In the rows, zero is written as 128.
Each row has a class, written after it, and each block has its own classes.
142 132 152 134 140 102 114 102 121 133 133 141 109 126 101 109 108 129 113 126 115 86 119 122 125 138 121 126 107 115 133 137 139
<68>
121 114 140 147 134 134 127 115 129 135 112 131 125 111 123 127 114 161 131 116 139 163 128 116 136 139 131 115 137 112 136 120 126
<100>
138 113 232 112 156 154 177 120 136 94 124 163 135 109 98 139 135 129 110 157 114 161 154 76 173 110 173 109 113 146 174 129 146
<2>
101 125 143 147 145 134 142 98 139 119 113 141 125 98 123 142 130 167 145 110 147 163 97 97 136 151 128 131 137 115 123 133 103
<165>
126 167 60 176 110 99 132 133 120 114 87 125 158 176 77 118 128 159 140 143 134 161 154 95 77 133 171 117 115 176 158 132 149
<23>
134 141 131 136 125 121 103 121 113 104 108 147 144 116 115 111 117 103 125 135 122 109 123 112 117 126 113 127 111 141 124 149 129
<23>
108 138 56 176 133 105 96 144 130 174 191 171 192 147 166 80 132 186 118 124 81 104 122 69 112 189 101 157 183 149 123 99 73
<2>
120 177 144 135 151 93 118 101 137 96 86 130 134 164 106 123 111 122 144 117 123 172 144 74 106 170 129 115 92 136 151 149 148
<23>
111 178 198 135 172 125 123 124 120 79 74 139 176 129 117 102 158 113 130 132 102 133 122 44 103 174 129 120 103 133 161 174 150
<165>
148 120 106 227 146 102 139 175 114 166 86 48 170 159 77 80 112 116 108 188 154 139 194 72 66 103 163 131 140 150 106 120 184
<86>
117 88 205 91 147 181 176 167 107 165 61 111 109 105 86 173 95 119 101 146 62 126 111 95 192 125 129 149 141 131 173 147 162
<68>
112 121 163 117 155 162 133 73 138 104 125 146 134 122 171 105 138 96 137 96 123 160 137 61 106 148 99 93 111 126 141 178 147
<30>
117 158 164 121 136 135 142 117 112 133 75 143 137 100 133 115 132 176 134 120 115 146 111 80 111 146 126 101 130 136 152 119 108
<86>
122 176 123 124 127 93 117 135 128 109 104 138 160 147 108 115 120 141 144 125 154 167 151 90 126 169 136 112 134 128 144 135 97
<23>
137 173 132 143 117 93 139 116 127 133 94 120 141 142 131 130 126 160 140 116 138 155 152 112 112 132 136 122 113 153 164 145 117
<23>
121 165 91 147 139 131 158 118 139 147 127 118 145 95 163 116 127 167 130 105 209 192 123 107 130 146 158 115 134 163 149 62 25
<86>
88 167 167 141 183 138 116 129 135 71 84 129 153 106 105 108 136 120 142 113 156 152 112 54 109 162 169 121 106 132 115 143 140
<165>
136 141 159 137 135 124 115 121 114 117 124 148 130 123 113 108 124 105 120 134 122 103 122 130 128 133 114 131 114 117 141 142 125
<30>
87 143 155 182 148 151 82 88 120 164 130 141 123 103 105 179 127 143 113 117 163 68 64 145 157 142 92 190 127 94 97 95 115
<23>
125 129 40 139 110 120 109 97 127 119 99 82 136 108 171 117 151 144 141 121 139 125 118 121 71 110 198 102 146 115 101 127 118
<86>
147 145 178 158 76 94 113 126 106 129 56 140 83 147 102 129 95 122 144 138 104 128 134 163 140 74 189 126 116 160 125 106 160
<86>
131 128 155 138 135 107 120 103 116 119 131 154 129 122 105 119 130 106 127 135 109 106 125 117 129 133 91 127 112 125 128 151 135
<23>
126 108 123 166 165 136 137 92 127 144 132 153 140 142 86 98 132 101 104 132 130 104 150 76 99 160 172 99 105 120 176 122 152
<111>
101 129 161 149 130 117 130 94 132 151 108 146 134 107 140 109 110 153 140 121 104 142 121 92 127 124 128 113 148 136 129 129 121
<111>
141 134 99 211 104 104 88 67 113 147 86 148 139 118 145 93 124 170 128 141 97 130 104 79 78 151 174 86 114 140 124 102 134
<100>
133 167 182 165 108 127 117 79 131 112 100 148 153 117 147 102 129 141 140 174 164 242 149 69 124 114 145 77 121 147 126 77 118
<111>
107 110 150 104 157 133 160 104 162 144 134 127 140 124 130 125 136 116 114 100 106 78 136 107 137 137 112 114 133 158 123 123 156
<100>
90 147 109 151 118 164 107 121 99 92 109 112 101 98 125 113 147 100 142 201 116 139 51 156 121 40 144 73 107 192 98 162 133
<100>
149 159 136 104 166 153 113 177 100 176 92 79 112 135 120 135 93 167 99 140 107 107 110 94 124 179 121 115 85 107 199 155 129
<100>
125 177 112 124 117 100 111 135 126 133 93 102 135 164 127 120 112 174 149 129 119 129 143 108 76 130 142 117 117 127 135 162 158
<111>
97 113 110 126 121 137 96 150 79 221 153 127 37 104 112 154 138 200 153 127 149 141 82 165 156 149 123 110 167 38 110 101 81
<86>
124 128 152 131 123 128 112 123 107 133 123 149 124 111 107 119 114 104 132 131 111 94 105 126 127 122 114 128 111 131 131 142 138
<111>
113 108 134 136 131 137 155 145 128 168 126 141 114 119 118 119 102 159 130 108 122 128 130 116 153 140 135 122 155 126 143 128 105
<30>
129 134 133 126 128 128 121 128 115 122 102 137 132 107 105 128 120 105 126 123 135 94 117 122 125 132 118 123 110 135 122 140 126
<23>
133 128 158 129 150 136 105 130 105 130 135 159 112 128 116 112 122 104 114 150 103 92 115 118 126 132 108 126 98 138 130 149 133
<100>
114 171 129 128 118 103 126 125 122 121 87 130 122 135 101 119 118 145 147 139 125 151 134 101 114 114 155 94 114 172 133 139 135
<23>
126 102 97 147 160 115 159 119 116 142 153 119 128 96 112 109 128 121 123 127 117 128 97 98 128 164 127 118 122 123 136 139 97
<68>
154 174 103 163 103 77 117 122 114 121 101 135 149 143 120 91 133 144 145 148 107 144 123 71 88 157 161 99 98 179 143 127 125
<165>
193 145 121 167 98 135 95 71 112 125 106 89 185 102 149 130 116 189 90 185 122 161 128 28 98 120 182 119 105 142 151 78 153
<86>
109 163 96 130 120 138 115 145 118 111 92 129 140 165 99 121 126 141 143 117 125 141 145 111 86 121 175 123 110 154 163 141 173
<111>
150 99 78 133 95 158 69 67 116 78 149 157 115 117 140 136 124 131 94 167 92 78 125 157 107 22 177 148 113 143 130 162 165
<23>
171 108 99 152 91 81 145 136 124 155 89 134 82 68 177 69 109 148 167 141 132 199 164 113 74 89 163 56 119 163 48 81 100
<2>
132 142 128 109 136 168 125 93 138 144 114 129 177 66 170 121 114 157 101 105 135 131 128 54 112 127 73 127 117 176 145 106 117
<23>
135 137 138 123 127 118 126 144 120 103 112 148 114 128 108 110 120 101 138 140 119 111 105 122 131 140 128 114 106 143 121 151 120
<165>
137 188 141 199 114 102 136 112 97 133 94 138 172 139 111 123 172 160 140 128 183 170 166 110 81 126 140 129 106 153 183 145 113
<23>
130 126 146 141 135 124 121 138 122 109 117 160 125 134 91 112 115 100 123 126 118 91 121 116 134 135 141 140 112 147 134 143 139
<165>
133 155 106 141 98 106 131 148 126 139 114 117 132 177 107 118 107 129 147 122 129 130 143 122 114 135 156 112 109 163 149 133 155
<111>
126 156 168 136 141 93 144 123 136 105 133 124 134 129 112 106 131 145 155 114 135 176 139 93 124 144 127 89 111 136 154 151 141
<2>
129 125 167 126 144 128 132 127 130 113 129 150 127 124 121 114 123 82 127 125 118 108 131 119 133 122 106 125 111 147 136 153 135
<2>
129 128 164 134 151 119 113 119 111 123 131 146 120 124 98 112 129 105 118 146 111 105 119 124 131 136 113 118 108 122 141 150 138
<100>
129 133 156 91 156 178 130 154 102 125 119 162 138 102 143 109 132 128 107 128 79 88 130 92 100 119 85 149 108 150 144 163 141
<30>
122 172 177 138 178 148 133 135 110 140 81 115 171 83 124 84 124 119 105 137 153 150 129 40 97 155 96 108 105 157 152 127 112
<68>
133 134 168 132 151 119 98 124 106 122 131 150 118 126 109 115 124 103 119 145 104 100 109 119 137 150 114 125 102 114 134 146 132
<100>
145 153 141 128 132 114 109 137 110 113 108 139 116 136 117 104 107 106 118 145 113 95 112 133 121 135 123 128 100 133 125 143 122
<68>
128 170 130 148 135 105 123 117 128 133 96 136 126 139 114 124 123 139 130 138 124 126 119 94 110 140 157 135 104 166 146 125 116
<165>
130 157 133 127 130 119 138 113 137 117 136 129 123 133 136 111 122 153 123 118 137 123 124 127 131 119 151 113 112 155 142 126 119
<68>
110 161 200 139 168 105 134 99 124 134 105 107 136 89 154 104 170 150 135 133 132 156 140 107 108 118 113 97 129 110 137 155 122
<100>
111 142 138 225 161 147 176 131 124 160 135 89 174 144 110 115 185 72 111 139 156 129 118 88 133 149 159 125 104 191 152 66 147
<86>
127 149 158 142 135 135 143 113 122 97 106 137 152 120 103 134 131 131 129 116 141 118 130 103 111 115 185 135 89 156 159 139 155
<111>
86 184 139 183 129 94 81 137 95 212 77 92 119 129 111 143 129 205 155 119 134 145 95 78 136 197 172 105 151 74 140 123 109
<23>
119 132 89 139 124 95 153 114 143 107 117 147 137 122 102 99 137 162 154 112 123 161 129 98 99 148 136 101 134 152 129 122 126
<165>
132 179 110 131 123 91 110 111 131 99 118 153 147 150 116 100 131 154 145 122 135 169 139 69 102 167 162 105 111 155 162 131 114
<165>
130 115 154 129 145 131 125 119 133 114 122 146 116 151 99 133 110 104 114 138 109 94 122 139 142 136 114 133 111 125 130 143 149
<100>

A new block, with new classes.
133 188 72 182 145 125 125 164 129 95 130 138 94 166 52 104 206 108 179 156 177 150 173 128 97 116 104 112 150 155 144 111 138
<218>
160 96 150 107 115 136 117 136 81 138 92 139 154 121 160 133 70 149 152 115 121 131 102 116 126 104 152 117 128 116 133 123 110
<204>
118 126 130 95 100 94 142 120 104 153 116 91 136 138 158 124 137 110 59 146 59 120 102 127 157 125 139 142 145 131 132 111 67
<83>
136 128 131 114 120 116 136 118 125 138 117 115 134 132 144 137 148 107 129 121 123 130 110 119 108 121 111 130 126 130 141 126 119
<185>
88 151 146 128 102 68 153 113 64 151 110 181 72 167 142 160 156 169 113 132 65 122 56 92 149 110 133 99 170 115 102 168 106
<35>
137 129 132 109 112 107 140 118 120 135 118 118 137 133 144 139 142 122 119 117 125 133 117 118 111 127 123 122 119 128 136 123 113
<129>
169 115 177 156 175 242 104 126 126 145 101 129 134 116 89 141 135 88 87 126 131 191 97 35 119 92 147 198 92 132 127 153 89
<218>
128 107 131 185 157 121 159 118 107 125 169 122 82 135 138 142 155 135 82 108 112 113 91 135 121 111 117 119 117 152 142 162 107
<179>
135 121 137 127 114 100 132 117 118 135 119 117 131 130 139 138 138 117 121 118 121 123 120 114 112 124 121 137 124 129 149 129 115
<218>
140 126 158 130 138 120 139 131 122 130 89 87 151 128 138 99 155 173 71 163 34 164 94 31 132 134 100 107 135 162 144 138 171
<87>
133 123 131 111 119 109 131 124 121 131 122 116 132 139 143 140 149 107 119 121 118 124 114 113 103 125 116 128 130 122 140 123 119
<185>
146 129 130 119 112 107 139 117 110 132 114 111 144 129 146 136 140 112 118 115 129 135 123 114 109 127 119 122 118 128 140 117 112
<129>
65 127 144 143 125 98 113 143 147 151 179 156 121 142 98 132 105 189 151 111 97 67 122 125 181 131 158 114 221 83 114 127 124
<78>
171 85 131 78 142 134 128 113 143 102 152 117 202 183 197 126 157 116 102 134 115 121 121 96 130 100 182 176 185 104 135 173 130
<22>
159 138 124 112 137 71 138 101 131 107 73 143 110 97 127 103 207 89 94 166 136 169 107 140 92 139 120 138 142 137 139 153 154
<179>
137 117 138 115 116 106 131 120 122 134 116 118 136 136 137 142 142 116 116 117 121 125 116 108 111 126 121 131 117 132 146 129 119
<218>
122 113 115 116 114 120 124 85 143 109 138 85 143 105 124 99 163 91 95 182 125 118 126 113 116 114 104 142 97 134 196 135 118
<209>
133 104 119 134 104 106 165 124 152 118 134 113 123 130 170 73 103 132 130 139 108 109 98 187 134 121 127 115 145 175 105 132 114
<83>
135 130 134 136 116 105 138 126 107 124 104 128 126 137 144 137 138 124 132 118 120 125 119 123 114 126 117 112 142 130 135 129 111
<83>
138 117 142 118 118 113 139 134 114 127 124 124 138 138 146 130 150 120 125 114 132 132 115 114 105 120 121 135 132 126 139 129 129
<22>
136 128 138 116 119 112 140 129 113 134 119 122 135 131 150 134 140 113 135 116 118 128 103 108 114 132 130 125 125 128 145 121 117
<87>
130 120 136 129 118 109 135 117 113 134 113 123 128 130 145 136 135 119 120 116 123 114 118 126 114 130 119 121 126 129 138 126 116
<78>
148 150 129 129 145 82 187 90 65 109 130 90 85 124 96 114 183 154 123 142 87 115 90 97 120 120 124 52 153 170 174 157 141
<207>
129 115 141 130 118 109 136 123 113 139 108 124 134 129 150 145 133 125 116 118 126 124 119 122 114 126 114 120 125 133 148 123 114
<78>
146 102 172 99 105 141 129 155 109 153 169 197 165 128 200 165 122 134 75 127 110 140 56 154 116 109 156 80 147 94 182 116 142
<204>
95 81 131 151 132 70 146 138 60 152 118 114 125 162 143 199 94 141 93 117 129 115 152 65 132 108 132 110 116 139 129 111 71
<218>
142 121 141 125 116 118 136 120 109 135 111 128 139 133 153 140 132 123 123 114 120 121 113 122 115 126 122 116 133 129 145 124 117
<78>
143 97 153 118 102 115 144 68 189 150 172 59 81 174 96 180 181 144 111 156 115 101 102 122 137 117 159 137 114 156 118 209 104
<207>
136 126 133 127 110 113 136 124 117 130 117 111 124 129 137 133 144 113 126 118 123 117 106 118 114 127 112 118 127 127 143 123 126
<209>
104 156 124 78 132 191 127 142 189 208 171 171 181 137 96 154 114 190 159 134 118 122 88 125 175 117 147 65 92 123 88 111 140
<185>
107 138 98 154 104 32 129 84 123 97 133 106 118 136 113 97 168 111 116 176 88 119 137 88 113 125 108 128 128 142 131 150 148
<218>
159 123 95 156 162 179 137 116 150 107 136 156 178 102 141 125 82 103 123 163 197 143 159 169 149 104 114 143 130 169 105 153 110
<185>
140 114 137 125 114 107 136 116 113 131 117 119 139 130 140 140 143 121 116 112 123 124 119 114 120 126 125 121 117 128 138 125 120
<179>
134 123 135 122 117 115 140 126 117 134 123 123 138 140 152 140 142 116 130 120 128 121 117 113 111 133 128 122 124 128 139 124 116
<87>
99 114 141 181 148 143 128 156 100 156 182 98 152 121 129 115 97 115 59 80 55 119 116 80 136 144 125 137 109 121 93 70 111
<207>
82 109 170 135 122 121 149 111 91 161 123 131 126 129 143 161 162 130 56 144 106 181 114 63 153 94 124 141 90 150 128 138 125
<22>
119 169 115 77 141 132 143 68 140 107 186 207 74 128 110 157 159 96 159 141 148 142 129 191 95 144 161 88 167 127 128 93 112
<129>
140 125 132 125 109 114 139 119 114 126 120 108 129 135 142 138 144 109 129 116 127 114 116 115 112 127 117 114 126 127 142 123 129
<209>
101 86 166 45 103 62 155 134 68 153 77 164 135 113 159 132 94 139 94 106 129 137 84 148 193 119 177 99 179 137 78 117 117
<185>
91 142 109 148 168 122 98 108 117 176 145 124 119 105 126 162 92 108 117 139 81 132 139 100 136 132 118 167 109 95 164 69 63
<218>
162 145 135 108 126 112 162 119 61 124 110 124 131 125 162 132 144 138 127 115 76 161 79 110 113 97 125 101 118 166 153 135 127
<204>
135 126 137 120 116 104 142 125 110 137 111 121 134 134 158 139 145 117 128 122 124 127 112 111 116 131 128 125 125 128 143 129 118
<87>
171 114 131 122 96 114 130 120 120 132 155 107 150 120 118 139 119 177 92 115 109 57 84 156 134 139 108 78 134 126 137 168 112
<209>
139 127 133 127 117 113 139 124 114 129 124 109 132 131 142 138 139 118 110 115 122 130 122 110 106 125 118 128 114 127 139 127 110
<129>
135 168 128 25 68 96 141 108 94 141 62 161 185 111 147 164 124 127 161 166 132 164 137 108 117 122 119 107 117 128 179 90 96
<35>
138 127 132 124 110 119 134 129 118 132 119 115 137 128 141 137 139 119 124 116 127 116 113 120 118 125 114 120 124 124 142 125 125
<209>
88 111 102 132 139 30 143 162 74 121 138 152 145 95 154 157 57 135 68 123 129 146 171 170 154 157 118 113 135 158 93 70 102
<35>
137 114 135 122 118 107 139 118 118 131 118 119 136 128 147 140 136 119 121 117 121 126 123 113 115 125 128 126 117 127 142 120 120
<179>
135 127 128 121 117 106 134 117 116 135 124 115 130 134 145 143 145 106 125 120 123 129 123 122 105 124 115 124 125 128 136 118 119
<185>
133 130 134 122 120 104 142 124 108 137 114 122 141 130 151 135 141 119 131 121 121 128 111 109 123 131 124 122 130 132 143 124 118
<87>
137 117 143 114 121 115 134 132 114 129 125 119 146 136 138 132 151 121 115 110 127 134 118 110 113 124 122 138 129 126 134 126 129
<22>
134 117 139 124 114 106 138 130 101 130 125 118 137 145 145 144 153 126 104 122 124 131 122 107 114 119 118 129 125 128 139 132 124
<22>
139 131 135 115 105 108 140 127 112 136 110 112 128 130 146 136 146 108 125 121 123 118 109 120 116 128 122 116 133 120 144 117 127
<209>
153 131 136 129 131 132 122 78 84 165 91 95 134 154 116 161 209 113 103 143 162 133 141 97 153 112 157 106 104 115 148 157 122
<78>
146 126 137 116 111 108 134 123 116 137 107 121 132 138 137 139 144 112 128 119 131 125 117 115 112 123 130 131 130 128 143 129 115
<218>
123 109 129 169 155 95 113 156 83 127 164 145 116 92 160 139 33 135 96 129 73 127 139 114 118 154 150 114 144 104 122 62 106
<87>
140 128 129 126 120 108 141 116 117 129 122 110 135 131 146 138 141 114 118 117 127 136 123 111 105 125 118 126 115 132 139 123 114
<129>
134 136 147 153 132 214 102 100 114 164 175 214 131 118 161 151 65 149 152 131 108 143 81 145 167 109 160 104 117 102 127 107 100
<87>
137 130 129 110 118 107 132 116 110 134 112 119 129 133 147 143 145 105 127 119 123 131 120 123 111 123 118 130 133 124 136 120 115
<185>
135 129 132 130 120 109 138 124 110 134 117 123 137 127 154 133 142 111 129 124 126 133 121 114 111 132 125 129 123 129 141 120 117
<87>
133 117 140 132 118 109 138 121 111 137 114 129 137 133 150 146 133 123 120 114 124 121 117 118 108 128 117 114 129 130 142 122 117
<78>
134 111 82 181 119 79 130 92 55 129 165 58 146 153 150 146 120 117 70 158 120 95 199 125 173 118 147 101 129 137 122 105 91
<209>
109 89 133 167 154 106 130 137 134 133 170 101 134 124 143 144 98 150 106 110 116 77 144 86 91 136 120 111 89 105 157 131 142
<218>
159 101 124 90 168 117 136 89 97 115 117 126 152 149 82 128 147 192 131 132 107 130 83 93 134 138 94 32 140 180 137 130 148
<22>
121 143 110 160 145 162 127 60 148 142 147 164 100 157 92 148 144 127 202 140 167 118 128 149 146 116 129 108 179 140 95 131 100
<209>
123 98 129 66 177 166 144 147 144 143 118 201 173 127 196 126 113 135 122 182 159 188 136 134 110 110 181 115 148 118 161 86 133
<35>
137 106 135 103 164 156 154 164 113 170 91 149 182 184 133 169 137 153 122 94 162 122 80 84 173 114 128 70 143 150 118 136 128
<218>
142 119 141 136 120 116 134 122 116 138 116 125 138 130 150 143 132 124 119 113 120 122 105 121 113 128 113 115 125 132 146 128 119
<78>
132 122 137 125 114 99 139 130 124 134 123 110 136 131 146 139 136 119 124 124 130 134 124 121 110 132 119 138 124 131 147 122 116
<35>
129 110 160 104 104 54 169 148 61 136 91 127 119 130 215 157 108 160 68 105 78 130 128 117 173 105 188 146 170 118 99 159 123
<179>
136 126 127 114 118 106 134 121 119 136 117 121 134 128 150 137 139 108 128 120 127 127 115 130 107 124 115 128 126 125 136 122 118
<185>
137 106 139 122 166 130 127 166 130 139 107 109 111 84 149 98 148 106 35 138 104 163 61 133 107 130 111 181 65 131 162 149 113
<35>
142 126 133 116 117 104 140 127 122 140 119 112 140 131 145 138 140 124 118 112 119 131 108 113 109 128 120 124 125 125 139 123 111
<129>
131 135 102 86 111 71 123 114 90 124 120 172 147 136 162 134 150 81 101 163 140 162 141 161 147 118 177 124 164 117 96 106 121
<185>
